[128 = 0]

[ 94 136 129 120 109 139 116 144 114  99 113 123 116 129  92 127 120 126]	H > (76)
[ 69 138 132 120 111 133 130 138 122  89 111 130 130 134 137 136 109 134]	D > (67)
[ 82 127 143 115 118 133 136 136 100 103 105 126 116 129 124 127 116 129]	H > (76)
[ 91 130 137 124  95 136 128 144  92 112  92 131 129 129 110 103 119 131]	M > (72)
[ 52 126 125 118 100 130 131 145  96 109 106 127 122 134 120 133 124 120]	H > (76)
[ 76 124 139 122 104 140 131 145  78  93  89 136 122 128 130 142 110 125]	F > (66)
[104 133 133 131 113 126 127 135 120 105 118 124 131 123 118 131 110 133]	D > (67)
[ 58 137 131 126 104 131 119 133 132  93 112 133 141 134 124 139 107 122]	D > (67)
[ 73 134 167 129 120 141 132 131 121 102 125 130 124 134 130 143 111 126]	D > (77)
[ 90 130 127 111 104 122 132 128 108 119  95 129 124 131 123 116 126 124]	M > (74)
[ 79 129 142 128 115 135 126 138 119 101 108 129 125 133 132 136 108 132]	D > (67)
[ 89 122 135 124 129 135 132 139 109 113 113 123 110 128 118 152 129 129]	H > (76)
[ 86 131 137 126 108 132 131 128 135 103 121 123 140 131 130 141 110 124]	D > (67)
[ 52 127 138 121  94 139 130 140  85  89  99 129 120 133 117 128 109 127]	H > (76)
[ 65 133 138 121  83 129 127 133  91 101  92 129 133 143 116 111 116 124]	M > (72)
[ 87 126 133 122 100 126 153 124 124 116 121  86 135 136 121 121 130 125]	M > (74)
[ 52 136 141 123  98 134 133 147  84  95  93 134 109 145 132 128 123 122]	H > (76)
[ 62 122 116 116  99 137 131 145 107  91 109 124 110 128 107 126 120 129]	H > (87)
[108 137 137 124 118 136 124 128 114 114 116 130 140 132 125 138 108 138]	D > (77)
[ 88 130 146 125 103 132 128 142  98 104 106 123 120 129 116 131 125 122]	H > (76)
[ 77 119 133 129  92 152 132 136  91  90  97 128 138 122 114 128 111 129]	F > (69)
[ 68 131 139 116 102 155 127 146  83  90 104 127 128 131 123 146 105 130]	F > (66)
[ 79 125 132 125 107 123 127 142 109 105 111 130 123 143 121 116 125 130]	M > (72)
[ 38 138 145 135 105 133 127 139 119  91  94 133 133 133 126 134  99 144]	D > (67)
[ 98 132 137 135 106 136 129 127 141 126 108 135 129 138 124 110 144 123]	M > (72)
[ 79 139 137 124 100 135 122 140 109 118 108 132 127 132 124  98 132 141]	M > (72)
[ 78 122 132 123  89 131 131 127 104 113  96 127 136 145 118 137 114 135]	M > (74)
[ 90 125 130 153 100 130 134 139  97 105 104 125 127 133 113 118 117 133]	H > (76)
[ 81 109 129 109 107 137 133 139 100 111 116 140 116 125 108 134 125 123]	H > (87)
[ 82 134 134 132 124 129 131 132 113 111 117 127 124 134 138 146 114 129]	D > (77)
[ 68 126 135 126  92 147 136 127  92  95  96 131 118 129 121 142 116 123]	F > (69)
[ 98 119 129 120 113 138 137 141 101 110 104 123 119 130 123 132 123 128]	H > (76)
[104 119 136 130 119 136 129 135  93 101 100 127 128 131 118 127 103 130]	F > (69)
[119 113 126 120 115 143 128 138 107 115 119 124 117 128 111 132 129 127]	H > (87)
[ 88 121 130 123 111 135 130 126 104 107 110 135 114 131 123 132 133 122]	H > (76)
[ 97 128 127 115 116 135 130 122  99 110 113 122 107 127 120 159 124 118]	H > (87)
[ 84 134 138 124 113 130 133 130 122 111 109 132 144 132 123 137 115 134]	D > (77)
[ 84 140 137 122 110 139 133 132  89  91  99 131 119 128 132 139 106 129]	F > (66)
[ 73 122 132 119 108 133 128 136  92  96 102 128 100 127 119 123 126 128]	H > (76)
[ 32 132 127 122  87 136 134 134  93 100  89 133 122 144 121 107 128 110]	M > (72)
[ 65 131 132 126 102 133 122 133   4 113  94 132 126 134 118 103 144 125]	M > (72)
[ 78 118 129 136 100 132 128 134 110 111 106 145 120 136 123 115 129 125]	M > (72)
[ 76 132 132 127 123 129 120 138 132 108 121 130 135 139 124 140 107 134]	D > (67)
[ 89 127 129 118 113 132 121 136 109 109 120 122 108 124 123 136 131 126]	H > (87)
[ 61 141 135 130 108 133 130 135 117  92 103 129 141 134 127 137 103 129]	D > (67)
[ 83 122 137 126 107 135 129 134 103 106 103 134 119 130 122 128 123 125]	H > (76)
[ 61 132 133 118  92 143 129 139  83  95 102 130 154 132 124 145 108 116]	F > (66)
[ 81 140 136 125  82 121 123 132 114 117  96 128 137 139 120 104 130 129]	M > (74)

[127 119 107 119 129 125 124 147 123 160 119 118 128 129 123 118 117 140]	<5> > G
[131 131 124 129 127 112 124 147 118 142 121 117 131 138 127 122 108 123]	<14> > L
[134 129 125 135 141 120 120 124 112 150 117 120 118 130 141 126 128 120]	<10> > W
[126 113 123 116 127 120 131 132 128 144 122 123 116 123 130 120 115 139]	<5> > G
[131 133 125 123 134 118 110 146 114 147 124 117 157 141 110 173 130 135]	<14> > L
[134 131 116 121 125 111 129 155 111 147 123 116 129 135 118 111 120 120]	<14> > U
[131 125 116 115 126 113 132 145 122 148 122 121 128 139 122 121 114 123]	<5> > Q
[128 131 120 132 138 112 121 134 112 152 119 114 107 129 128 121 124 133]	<10> > P
[128 133 118 137 135 132 125 117 113 143 106 119 116 128 133 132 129 130]	<10> > J
[132 119 119 112 125 132 137 127 134 141 123 124 124 131 130 119 105 130]	<7> > K
[131 119 116 109 125 138 126 136 136 141 130 126 141 138 117 114 128 135]	<5> > Z
[134 138 132 133 123 124 129 125 125 142 119 113 119 120 132 117 108 123]	<14> > T
[135 132 126 137 122 124 116 150 112 148 126 116 130 137 121 118 120 124]	<14> > U
[135 122 117 120 129 133 139 138 125 148 125 121 132 128 130 119 112 128]	<5> > G
[128 126 114 117 133 133 141 126 125 148 119 124 126 119 131 121 118 134]	<7> > S
[122 124 112 112 125 121 129 148 120 144 122 120 127 126 127 126 119 135]	<5> > Z
[130 128 122 126 129 129 117 138 121 147 124 122 121 135 127 126 120 134]	<14> > L
[133 129 129 148 132 151 118 118 124 139 124 121 124 132 132 132 133 126]	<10> > J
[131 133 119 137 136 134 135 132 119 153 115 113 104  86 145 126  80 112]	<7> > K
[124 132 120 153 145 122 127 140  88 172 119 110 101 113 133 128 101 111]	<10> > P
[133 139 121 117 131 124 133 134 124 145 118 121 127 132 132 127 107 135]	<7> > S
[123 132 127 147 147 115 126 128 104 143 114 123 111 117 125 124 118 120]	<10> > P
[136  99 122 120 131 126 125 140 114 148 125 114 130 133 130 123 121 123]	<14> > U
[131 133 128 148 134 135 124 125 120 146 120 120 121 122 135 135 121 124]	<10> > J
[130 123 117 117 136 122 136 134 119 150 109 120 121 125 126 122 110 128]	<7> > B
[136 118 113 122 138 118 139 130 127 140 117 119 128 118 132 120 109 125]	<7> > K
[132 124 117 115 134 132 137 125 128 147 121 120 128 128 122 129 118 133]	<7> > K
[126 128 116 135 140  91 121 148  88 167 122 112 112 139 123 121 122 131]	<10> > W
[130 135 127 131 133 117 121 132 106 145 122 122 114 127 117 128 130 130]	<10> > P
[127 121 124 132 134 115 122 127 122 139 124 129 120 131 122 123 131 127]	<10> > W
[128 125 129 141 142 111 119 132 113 144 130 126 122 134 126 120 138 130]	<10> > W
[131 129 118 111 130 130 136 141 124 142 128 126 124 121 124 121 110 133]	<5> > Z
[138 126 129 123 120  76 121 147 125 140 123 122 123 138 122 123 151 141]	<14> > L
[137 130 128 125 119 117 111 143 122 145 124 111 131 140 122 126 131 135]	<14> > L
[136 130 127 135 122 119 116 147 129 143 125 118 131 138 127 121 123 132]	<14> > L
[126 125 119 123 132 113 137 133 118 147 124 116 117 129 122 127 110 132]	<7> > B
[133 122 126 132 124 118 120 135 136 123 130 126 144 145 119 122 141 138]	<14> > T
[122 124 121 120 123 136 124 142 132 147 121 123 125 120 131 126 108 128]	<5> > G
[131 125 126 149 133 114 124 133 125 139 124 120 118 129 133 125 124 126]	<10> > W
[132 111 115 118 136 133 135 124 132 139 122 126 130 125 129 131 117 137]	<7> > S
[127 119 117 117 131 118 130 137 130 142 125 131 128 130 122 128 117 132]	<5> > Q
[134 123 121 140 124 138 116 133 115 158 122 123 114 134 127 121 120 121]	<10> > W
[136 129 125 120 130 123 129 125 141 136 123 122 132 142 126 122 127 134]	<7> > S
[128 118 111 118 135 121 136 127 132 142 122 128 128 124 128 119 115 140]	<7> > K
[129 125 123 120 127 121 130 136 123 141 117 132 118 134 125 122 117 129]	<7> > B
[127 136 130 139 136 132 122 128 113 158 120 112 112 115 133 121 123 126]	<10> > J
[133 129 124 122 121 114 116 155 124 149 122 127 130 138 120 117 125 139]	<14> > U
[135 128 128 121 125 128 139 146 141 141 128 124 131 128 124 129 107 124]	<5> > Z
[129 125 112 121 136 106 143 156 114 159 112 117 118 115 132 114  92 123]	<5> > G
[135 127 120 116 127 129 132 142 130 140 123 120 134 138 122 125 121 132]	<5> > Q
[120 125 133 140 133 132 108 108 140 122 125 108 140 142 123 128 167 139]	<10> > J

[130 122 128 125 132 133 131 132 141 112 129 129 116 122 130 124 132 127]	R > rim
[132 122 125 121 124 128 125 128 130 111 131 122 110 131 125 120 129 129]	R > rim
[133 130 130 126 142 120 114 131 111 136 124 134 115 127 117 125 122 144]	A > fipi
[128 130 123 123 123 128 142 128 124 136 132 123 123 135 122 141 116 139]	A > muf
[121 126 132 128 129 126 133 120 112 130 139 124 130 137 131 139 123 119]	X > Pon
[118 127 128 130 126 118 144 123 107 125 126 124 128 137 135 140 122 114]	X > Pon
[135 126 130 120 136 122 134 123 117 136 113 132 122 128 129 120 124 138]	A > fipi
[126 124 123 127 126 124 131 126 107 131 135 117 114 140 122 134 126 135]	X > lir
[122 130 130 135 120 127 135 126 104 131 137 120 126 136 130 142 122 124]	X > Pon
[121 131 129 134 132 124 136 128 113 128 134 119 130 128 130 141 125 121]	X > Pon
[131 126 127 120 128 130 131 137 131 120 132 126 103 131 125 130 125 138]	R > rim
[122 127 131 126 110 124 145 131 106 137 132 126 115 137 129 144 122 132]	X > Sez
[135 123 133 132 131 131 134 126 144 112 117 136 105 113 127 125 127 133]	R > Peli
[141 125 133 119 122 124 149 129 116 143 133 129 126 131 133 145 126 134]	A > gopu
[139 122 120 128 111 140 124 126 147 122 133 125 111 128 122 120 132 141]	R > Peli
[129 121 126 137 127 128 125 126 142 117 123 116 111 121 128 117 136 138]	R > Peli
[129 128 123 134 111 132 126 133 151 121 133 118 113 129 122 128 123 143]	R > Mabod
[141 133 133 124 122 121 141 133 105 141 136 135 121 126 127 151 108 141]	A > gopu

[124 116 145 141 123  75 136 148 131 142 128 133 165 131  72 127 127 119]	C > [52]
[115 116 143 140 120  71 137 152 129 134 126 132 158 127  83 120 130 124]	E > [41]
[101 112 142 140 123  44 135 166 137 138 128 133 157 131  44 109 122 119]	E > [45]
[113 106 132 119 128  39 123 165 132 139 125 140 142 129  66 114 124 120]	E > [45]
[102 113 145 140 119  39 135 169 133 145 128 137 165 133  56 110 125 120]	E > [41]
[114 113 132 153 122  76 138 137 132 148 128 138 150 123  68 122 131 123]	C > [51]
[107 113 138 134 122  57 123 158 133 140 123 138 140 130  50 117 135 121]	E > [45]
[117 112 142 148 120  67 147 150 128 156 127 134 172 128  50 118 119 112]	C > [51]
[112 116 140 139 125  65 126 156 134 143 123 136 141 131  72 117 129 117]	E > [45]
[121 120 140 144 121  83 132 147 130 152 129 134 150 127  71 128 127 125]	C > [52]
[125 116 133 138 124  79 144 150 130 147 128 138 170 124  99 114 119 131]	C > [52]
[113 106 147 138 129  47 130 166 131 137 126 133 146 135  59 113 127 124]	E > [45]
[118 112 142 140 120  79 140 156 124 149 123 140 175 131  54 121 131 118]	C > [51]
[108 105 147 143 121  31 130 167 133 147 125 139 150 130  45 113 130 118]	E > [45]
[113 123 140 150 120  77 144 151 132 164 128 136 160 128  81 122 106 126]	C > [52]
[116 114 142 137 124  63 126 149 134 142 124 142 136 132  75 122 132 127]	E > [45]
[109 111 142 140 125  49 124 163 135 139 126 138 146 134  59 118 127 118]	E > [45]
[116 110 144 137 126  51 130 162 132 148 127 142 155 134  49 116 125 120]	E > [45]
[131 110 145 148 122  76 136 140 130 160 124 142 152 128  74 129 122 124]	C > [52]
[111 113 141 138 120  69 124 147 132 132 123 134 134 126  75 128 132 119]	E > [41]
[115 110 150 135 121  48 127 163 131 149 128 138 152 133  55 115 128 116]	E > [45]
[123 129 142 143 121  83 140 158 134 158 128 143 166 133  62 123 122 128]	C > [52]
[122 112 140 140 123  63 131 149 131 141 128 134 150 129  83 127 127 117]	E > [45]
[ 97 111 138 131 121  39 125 159 135 129 129 132 147 121  76 109 127 119]	E > [45]
[105 111 141 141 119  43 125 158 134 144 126 135 149 127  51 116 119 112]	E > [45]
[113 110 146 139 127  50 122 169 129 133 127 138 140 133  72 114 129 129]	E > [45]
[120 111 138 147 124  68 143 159 128 156 136 149 175 137  46 108 125 127]	C > [51]

[134 127 131 132 130 133 127 129 132 113 134 124 129 130 130 127 138 129]	kig > (282)
[121 121 122 134 141 129 124 130 138 122 121 123 107 114 129 124 129 126]	puv > (289)
[127 128 125 133 129 131 124 128 118 118 130 117 133 128 123 130 139 139]	Led > (298)
[119 124 124 133 133 127 119 129 137 125 128 121 134 115 131 122 124 132]	puv > (289)
[134 125 133 127 136 136 121 129 137 129 130 131 131 125 128 121 152 136]	kig > (281)
[117 119 126 134 135 141 133 126 134 121 123 121 131 115 126 120 128 128]	puv > (289)
[126 144 130 131 141 132 142 125 120 126 129 119 125 138 122 134 130 135]	Led > (276)
[129 120 132 127 135 137 123 126 133 113 131 131 128 127 132 125 144 136]	kig > (281)
[132 119 129 125 132 138 125 132 136 119 130 134 130 130 137 119 145 130]	kig > (277)
[121 120 121 132 141 127 116 133 140 127 126 124 130 119 126 122 135 136]	puv > (289)
[131 135 122 132 126 135 135 128 118 113 128 120 133 119 119 132 146 134]	Led > (273)
[120 131 121 133 140 132 129 131 131 115 118 126 128 120 121 119 137 132]	puv > (296)
[133 129 129 125 139 141 133 130 131 114 130 132 123 133 130 128 137 135]	kig > (282)
[122 126 130 135 134 131 120 126 141 106 126 122 130 111 119 123 131 131]	puv > (295)
[129 127 125 136 129 138 125 125 120 123 127 116 129 125 131 132 147 132]	Led > (273)
[123 133 127 145 133 139 129 131 125 114 127 123 134 120 130 128 140 136]	Led > (298)
[136 121 132 127 130 133 126 129 137 123 130 131 126 129 139 126 141 129]	kig > (281)
[128 132 121 134 128 133 122 126 122 118 128 121 131 118 116 127 143 142]	Led > (298)
